In the rows, zero is written as 128.
Each row of numbers belongs to one of the things below and depends on some of the facts about them. Some rows are named. Which thing is each other row?

How the things are related:
batrus ρ:grubrul ε:b Θ:236
beflon Φ:truren ε:a Θ:236
biklu ε:a Θ:394
birel ρ:pliklirun ε:a Θ:481
biridrus ρ:fezi ε:a Θ:696
bogrom ρ:ferizun Φ:kliplik ε:d Θ:696
brago ρ:temi ε:b Θ:481
bralu Φ:drelum ε:a Θ:696
braplan ρ:flustizel Φ:farides ε:c Θ:394
brezoril ρ:zitem ε:c Θ:236
brizos ρ:zemi Φ:rapo ε:a Θ:696
brodor ρ:buzo ε:a Θ:696
brofitan ε:c Θ:236
brubri ρ:lesta Φ:gizum ε:a Θ:696
brudrus ρ:nibros Φ:kudrok ε:b Θ:394
brula ε:a Θ:696
brusam Φ:flide ε:a Θ:696
bubruk ρ:favo Φ:muvum ε:a Θ:236
buzo ρ:sutru ε:c Θ:394
dedral Φ:bralu ε:a Θ:481
delin Φ:plogun ε:a Θ:481
dival ε:a Θ:696
dobol ρ:klutrim Φ:kleso ε:a Θ:236
dodrim ρ:drelum ε:a Θ:696
dratra ρ:gako ε:c Θ:236
drelum ε:c Θ:481
drepa ρ:flugan Φ:sutru ε:a Θ:481
dritos Φ:keskonok ε:b Θ:236
drodakle ρ:stesati Φ:matis ε:b Θ:236
druvar ρ:dedral Φ:samer ε:a Θ:394
dugre ρ:sutas ε:d Θ:696
dunan ρ:gripluplil ε:b Θ:481
falal ρ:bogrom Φ:nekli ε:a Θ:481
farides Φ:sutas ε:a Θ:696
favo ρ:miplek ε:d Θ:236
ferizun ε:a Θ:696
fezi ρ:stibazuk Φ:gripluplil ε:a Θ:236
flapla ρ:delin ε:b Θ:236
flavuk ρ:skitrar ε:d Θ:696
flebra ρ:tupem Φ:traven ε:a Θ:696
flide ρ:kavir Φ:viplan ε:a Θ:236
fligo ε:b Θ:236
fligu Φ:latim ε:a Θ:696
fliplol ρ:dival Φ:traflol ε:b Θ:481
flize ρ:senem ε:c Θ:481
floru Φ:vubis ε:b Θ:236
flugan ρ:flebra Φ:nizenal ε:a Θ:236
flukuros ρ:keskonok ε:a Θ:236
flustizel ρ:nomam ε:c Θ:696
fodribun ρ:magin Φ:brusam ε:b Θ:394
folir ρ:grabritrir ε:b Θ:481
fuvorus ρ:birel ε:c Θ:481
gako ρ:griflim Φ:dodrim ε:a Θ:236
gefis Φ:sabus ε:c Θ:394
gidar ρ:sabus Φ:brudrus ε:a Θ:481
gizum ρ:muruplun ε:a Θ:481
godrel ρ:skera ε:a Θ:696
gogru ρ:tiski Φ:paflen ε:a Θ:394
grabritrir ρ:trupur Φ:floru ε:a Θ:236
gragre ε:c Θ:696
grastun Φ:nidom ε:b Θ:696
gratra ρ:paflen Φ:stufugrem ε:a Θ:481
grekul ρ:musti Φ:temi ε:a Θ:481
griflim ρ:traflol Φ:steken ε:a Θ:696
gripluplil ρ:nidom Φ:skodra ε:b Θ:394
grubrul Φ:gragre ε:a Θ:394
grukluk ε:a Θ:481
gruplum ρ:sakle ε:b Θ:236
karok ε:a Θ:696
kavir ρ:gidar ε:b Θ:236
keskonok Φ:gogru ε:a Θ:394
kitir ρ:tovem Φ:musti ε:b Θ:394
klerar ε:a Θ:481
klesik ρ:pefli Φ:buzo ε:a Θ:696
kleskun ε:b Θ:394
kleso ρ:skodra Φ:mulo ε:a Θ:696
klipla Φ:grukluk ε:c Θ:481
kliplik Φ:voboklus ε:a Θ:696
klutrim ρ:falal Φ:flebra ε:a Θ:236
kopes Φ:nubok ε:b Θ:236
kudrok ρ:viplan ε:a Θ:481
latim ρ:pibrum Φ:druvar ε:a Θ:236
lesta ρ:vubis Φ:maflir ε:a Θ:481
lilunil Φ:trufla ε:a Θ:236
lofik ε:a Θ:394
lurilam ρ:skuzel Φ:gidar ε:a Θ:394
lusken ε:a Θ:481
maflir ρ:kleskun Φ:dritos ε:a Θ:481
magin ε:a Θ:236
matis ε:c Θ:236
medur ρ:truve ε:a Θ:236
miplek ρ:fodribun ε:a Θ:236
modre ρ:sebrur Φ:brizos ε:d Θ:394
mulo ρ:gogru Φ:vaten ε:a Θ:236
mupan ρ:brula Φ:plipa ε:d Θ:481
muruplun ε:d Θ:481
musti ρ:plifek Φ:vedim ε:c Θ:394
muvum ρ:skastumer ε:d Θ:394
nebroklu ρ:mulo ε:a Θ:236
nekli Φ:tiski ε:d Θ:481
nibros ρ:lilunil ε:c Θ:481
nidom ρ:vati Φ:refleflim ε:a Θ:394
nizenal ρ:gratra Φ:kopes ε:a Θ:696
nokluk ρ:farides Φ:klerar ε:a Θ:394
nomam ρ:pofo Φ:skera ε:a Θ:394
nubok ε:c Θ:696
nukim ρ:trograr ε:d Θ:394
paflen ρ:braplan Φ:delin ε:b Θ:481
pefli ρ:dugre Φ:bubruk ε:b Θ:236
pibrum ρ:grekul Φ:trupur ε:b Θ:481
pinom ρ:biridrus Φ:zemi ε:a Θ:394
piro ε:b Θ:696
pladotri ρ:dratra Φ:tupem ε:d Θ:696
plemak ρ:vedim Φ:lilunil ε:a Θ:394
plifek ρ:skopla Φ:trograr ε:a Θ:394
pliklirun Φ:pupok ε:c Θ:696
plipa ρ:klesik Φ:fodribun ε:c Θ:236
plogun Φ:klipla ε:b Θ:236
plubostul ρ:vaker Φ:reske ε:a Θ:236
poflokil ρ:kudrok Φ:kitir ε:a Θ:394
pofo ρ:gizum ε:a Θ:696
pupok Φ:plubostul ε:b Θ:696
raflal ρ:zekil Φ:pefli ε:c Θ:236
rapo ε:a Θ:394
refleflim Φ:nomam ε:b Θ:236
reren Φ:griflim ε:b Θ:696
reske ρ:plubostul Φ:pladotri ε:a Θ:696
riplis ε:b Θ:481
ristul ρ:batrus ε:a Θ:481
ritek ρ:plogun Φ:modre ε:d Θ:481
sabus ρ:nizenal Φ:fezi ε:b Θ:696
sakle ε:d Θ:696
samer Φ:magin ε:a Θ:236
sebrur ρ:pladotri ε:b Θ:481
senem ε:c Θ:236
skabral ε:a Θ:481
skastumer ρ:ritek ε:a Θ:394
skera ρ:bubruk Φ:skitrar ε:a Θ:481
skitrar Φ:riplis ε:b Θ:481
skodra Φ:dobol ε:b Θ:481
skopla ρ:raflal ε:a Θ:481
skubrotan ρ:ristul ε:a Θ:481
skufes ε:d Θ:481
skuvor ρ:skabral Φ:ritek ε:b Θ:481
skuzel ρ:brago Φ:skufes ε:a Θ:696
soflum ρ:dobol ε:b Θ:236
sogrur ε:b Θ:481
staklun Φ:fliplol ε:b Θ:696
steken ρ:nekli ε:a Θ:236
steki ε:a Θ:236
stesati ρ:trilo ε:c Θ:696
stesufem ρ:reren ε:c Θ:394
stibazuk ρ:rapo ε:c Θ:481
stonok ρ:steken ε:a Θ:696
stufugrem ρ:nokluk Φ:beflon ε:a Θ:696
stuma ε:b Θ:696
sugrofla ρ:brubri Φ:poflokil ε:a Θ:696
susku ρ:samer Φ:grubrul ε:b Θ:236
sutas ρ:lurilam Φ:pibrum ε:a Θ:394
sutru ρ:dunan Φ:raflal ε:a Θ:696
temi Φ:lesta ε:a Θ:236
tisa ρ:vaki ε:b Θ:394
tiski ρ:nukim Φ:fligo ε:d Θ:236
tovem ρ:nebroklu Φ:staklun ε:d Θ:481
traflol ρ:flukuros Φ:klutrim ε:b Θ:394
trasem ρ:brizos Φ:grabritrir ε:a Θ:481
traven ρ:soflum Φ:nokluk ε:a Θ:394
triklel ρ:zesotrin ε:a Θ:696
trilo ε:c Θ:236
trograr ρ:truvuk Φ:gratra ε:a Θ:696
trufla ρ:trasem Φ:pinom ε:a Θ:481
trugok ρ:triklel ε:b Θ:394
trupur ρ:brudrus Φ:klesik ε:b Θ:696
truren Φ:sugrofla ε:a Θ:236
truve ε:b Θ:481
truvuk ρ:fligu Φ:fligu ε:a Θ:481
tupem ρ:flide Φ:ferizun ε:a Θ:696
vaker ρ:fligo ε:a Θ:236
vaki ρ:karok ε:c Θ:236
vaten ρ:trugok Φ:reren ε:a Θ:394
vati ρ:druvar ε:b Θ:394
vedim ρ:kleso ε:a Θ:236
viplan ρ:sugrofla Φ:braplan ε:a Θ:236
voboklus ρ:lusken Φ:gefis ε:d Θ:394
vubis ρ:trufla Φ:flize ε:a Θ:696
vudi ε:a Θ:236
zali ρ:klipla Φ:lurilam ε:a Θ:236
zekil ρ:nubok ε:c Θ:696
zemi ρ:refleflim Φ:truvuk ε:a Θ:481
zesotrin ρ:biklu ε:b Θ:394
zitem ρ:stesufem ε:d Θ:236

Some rows with their names:
[156 145 134 105 149 114 115 159 119 117 140 122  99 139 135 102  83 132
  57 112 138 156 179 121 158 158 143 160 152 188 153 103 144  76  89]: flukuros
[147 135 129 135 125 101 127 149 125 119 151  97 114  87 119 107  82 127
  75 103 129 166 170 127 165 165 133 175 116 171 153 133 123  73 125]: truvuk
[139 139 135 142 149  86 130 135  90 142 133 108 104 117  67  71  71  97
 121  82 118 159 148 126 199 151 126 165 123 146 158 147 150  91 149]: pinom
[166 145 124  90 160 122 106 150 109 119 137 114  81 139 116  73  77 107
  80 110 140 155 162 116 167 155 145 160 129 175 144 103 153  70 103]: kleso
[149 134 127 128 128 101 130 135 138 104 150  95 106  88 125 113  76 137
  69 106 148 163 167 129 158 151 138 190 106 163 153 132 114  68 115]: dedral
[140 129 126 126 127 100 133 136 136 116 146 105 111 101 126 122  79 143
  72 105 139 158 168 130 169 152 141 190 112 157 156 128 117  72 104]: skabral
[152 143 128  98 170 112 110 147 122 113 139 111  84 150 126  93  59 139
  78 110 145 161 165 128 163 147 160 166 127 172 150 102 146  72  88]: dival
[145 142 125 116 145 123 123 172 123 121 151 134  96 151 127  86  87 137
  53 113 143 149 168 110 153 170 152 164 156 184 144  99 142  84  91]: matis
[165 146 131 106 153 115 116 164 116 113 142 112  97 133 135  88  89 124
  56 108 142 161 175 117 152 159 138 156 146 194 148 107 144  78 105]: klutrim
[128 135 144 156 145  84 125 133  91 153 140 139  95 120  70  71  75 112
 121  86 121 139 149 122 196 149 139 193 125 137 157 137 162  97 137]: muvum
[161 138 147 112 158 116 114 156 116 120 141 138  85 134 148  96  77 160
  55 108 148 149 185 125 137 146 150 186 131 183 148 101 132  69  87]: fligo
[159 154 138 106 159 111 100 152 112 105 145 101  82 129 117  81  60 118
  76 112 144 166 169 124 162 156 148 158 135 181 149 104 157  72 101]: brizos
[135 137 157 149 151  84 126 122  92 140 134 130  88 109  80  80  57 130
 116  85 135 148 159 134 186 136 138 201 111 133 159 140 143  80 126]: vati
[149 127 146 142 118 103 126 158  96 146 144 122 105  85 125  82 107 120
  75  87 121 154 168 119 170 173 121 193 117 167 148 127 147  84 130]: fliplol
[150 143 131 101 162 112 108 155 109 126 138 116  87 150 120  86  70 124
  80 106 133 159 164 123 176 157 152 159 138 174 150 100 162  78  93]: triklel
[147 143 123 114 151 123 124 163 136 108 153 128  92 149 130  94  75 152
  52 119 154 150 170 115 142 158 161 172 145 182 144 101 127  77  87]: trilo
[153  91  86 103 155 107 169 157 131 157 127 112 115 143 139  90 126 146
  77  61 130 163 143 117 173 153 141 179  81 159 144 139 112  88 135]: gratra

Which thing is each row?
No name comes twice in this set of rows, the named rows included.
[147 141 133 138 123 101 122 145 126 112 155  96 112  78 116 109  76 127
  76 109 132 168 174 129 163 165 131 176 118 172 154 132 122  70 122] : zemi
[158 148 132 102 162 112 106 155 110 113 142 106  84 139 118  78  69 117
  77 105 141 165 164 122 166 156 147 158 133 179 146 104 159  77 104] : skuzel
[134  95 123 113 130 158 130 145 100 136 105  82 144 182 156  90 135 125
  84  89  90 118 107 144 152 160 114 183 112 137 125 126 116 112 163] : drepa
[141 138 134 136 153  86 132 122 105 126 133 104  97 116  74  78  63 109
 114  87 137 159 148 131 189 138 133 178 113 137 157 146 140  86 139] : nokluk
[141 143 136 141 155  85 129 123 106 123 136 101  98 110  72  80  56 112
 117  90 135 162 153 133 185 139 134 175 112 143 159 147 133  82 141] : druvar
[159 149 132 104 164 113 105 156 109 113 144 104  85 136 118  77  65 120
  79 107 140 167 167 123 162 158 148 154 132 183 148 105 156  75 106] : trograr
[137 139 145 158 144  85 121 135  88 145 143 131  92 108  65  59  79 100
 120  85 126 143 148 117 189 150 133 188 122 145 155 139 164  98 148] : modre
[151 139 150 138 147  96 123 119  90 135 131 132  81  96  75  65  65 109
 118  90 140 142 157 126 178 136 131 202 104 132 154 142 137  73 136] : gripluplil
[155  88  67  95 159  75 192 161 144 180 135 143  99 128 127  98 128 154
  71  44 149 180 161  99 206 151 155 183  79 160 160 139 127  79 102] : gizum
[145 139 139 121 156 114 102 166  94 145 146 142  84 149 116  67  86 121
  85 100 123 143 162 113 173 166 154 171 142 179 145  95 181  91 105] : flavuk
[145 147 129 119 141 122 120 171 123 119 153 134  97 145 122  87  84 134
  54 116 142 150 171 110 154 171 152 164 161 186 144  98 145  83  91] : dratra
[145 139 155 149 154  87 126 125  90 133 137 121  85 102  79  69  61 123
 114  83 139 154 159 133 176 137 133 197 104 138 156 143 141  82 140] : traflol
[145 136 154 148 154  87 126 125  90 136 133 123  86 105  80  67  64 123
 114  80 139 152 156 130 176 139 132 198 103 137 156 142 142  83 140] : brudrus

The same things again, as new rows of numbers:
Some things and their rows:
[124 155 117 121 182 163 142 109  92  91 145 112 139  97]: pupok
[152 101 136  70 156 159  94 135  54 195 128 162  84  95]: fliplol
[ 57 132  96 157 141 118 170 105  70  43 161  74 116  90]: reren
[ 97 135 109 148 107 128 158  94 128  48 154 168 138  98]: stesati
[140 147 132 172 132 118 149 127 164 114  97  54 146 155]: temi
[140 110 126  92 134 129 178 148 107 125 158 122 164 107]: trugok
[147 122 160  93 134  92  78 116 149 180 142 152 126 124]: traven
[116 160 115 133 145 162 138 126 161  77 137 150 154 136]: dugre
[105 163 126  89 165 117 113 121 176  98 129 195 189 136]: godrel
[137 138 159 127  90  87 144  79 120 155 134 122 134 125]: viplan
[137 138 146 136 123 100 119 105 147 136 137 103 136 135]: beflon
[122 135 135 132 101 123 132 127 162 133 161 123 152 151]: steki
[104 104 123 125  87 101 132 158 109 161  73 165 108 151]: birel
[107 126 142 123 111  53 148 105 148 116 126 123 166 122]: bubruk
[150  98 109 175 123 130 159 147 114 116  32 122  96 126]: klipla
[116 116 126 165  80  86 150 124 123 132 119  73 105 147]: grubrul
[ 79 150 123 148 110 104 126  86 118  96 133 136 124 127]: brizos

Rows to name:
No name comes twice in this set of rows, the named rows included.
[ 93 129 122 159  78  76 200 131 149  81 115  91 167 151] : magin
[150 122 121 194  75 193 131 127 144 102 203  91  89 133] : senem
[174 104 114 147 121 190 103 168 130 142  95 161  83 134] : nibros
[146 104 121 142 171 113  83 147 174 105 134  97 121  98] : gefis
[127 154 126 125 138 184 144  82  62 109 182 118 103  99] : trupur
[138  86 128  95 108 121 108 140 110 145 108 215 105 100] : fuvorus
[162 122 145  89 134 147  94 153 165 165 169 168 142 131] : muvum
[156 130 115 173 129 143 177 144 180  66 129  95 158 129] : trilo
[154 121 126 149 101 163 121 121 157 109 198 130 113 117] : vaki
[149 111 116 121 129 155 124 179 131 154  70 158 123 151] : skufes
[104 109 144  92 166  68  57 137 163 156 148 135 136 119] : vaten

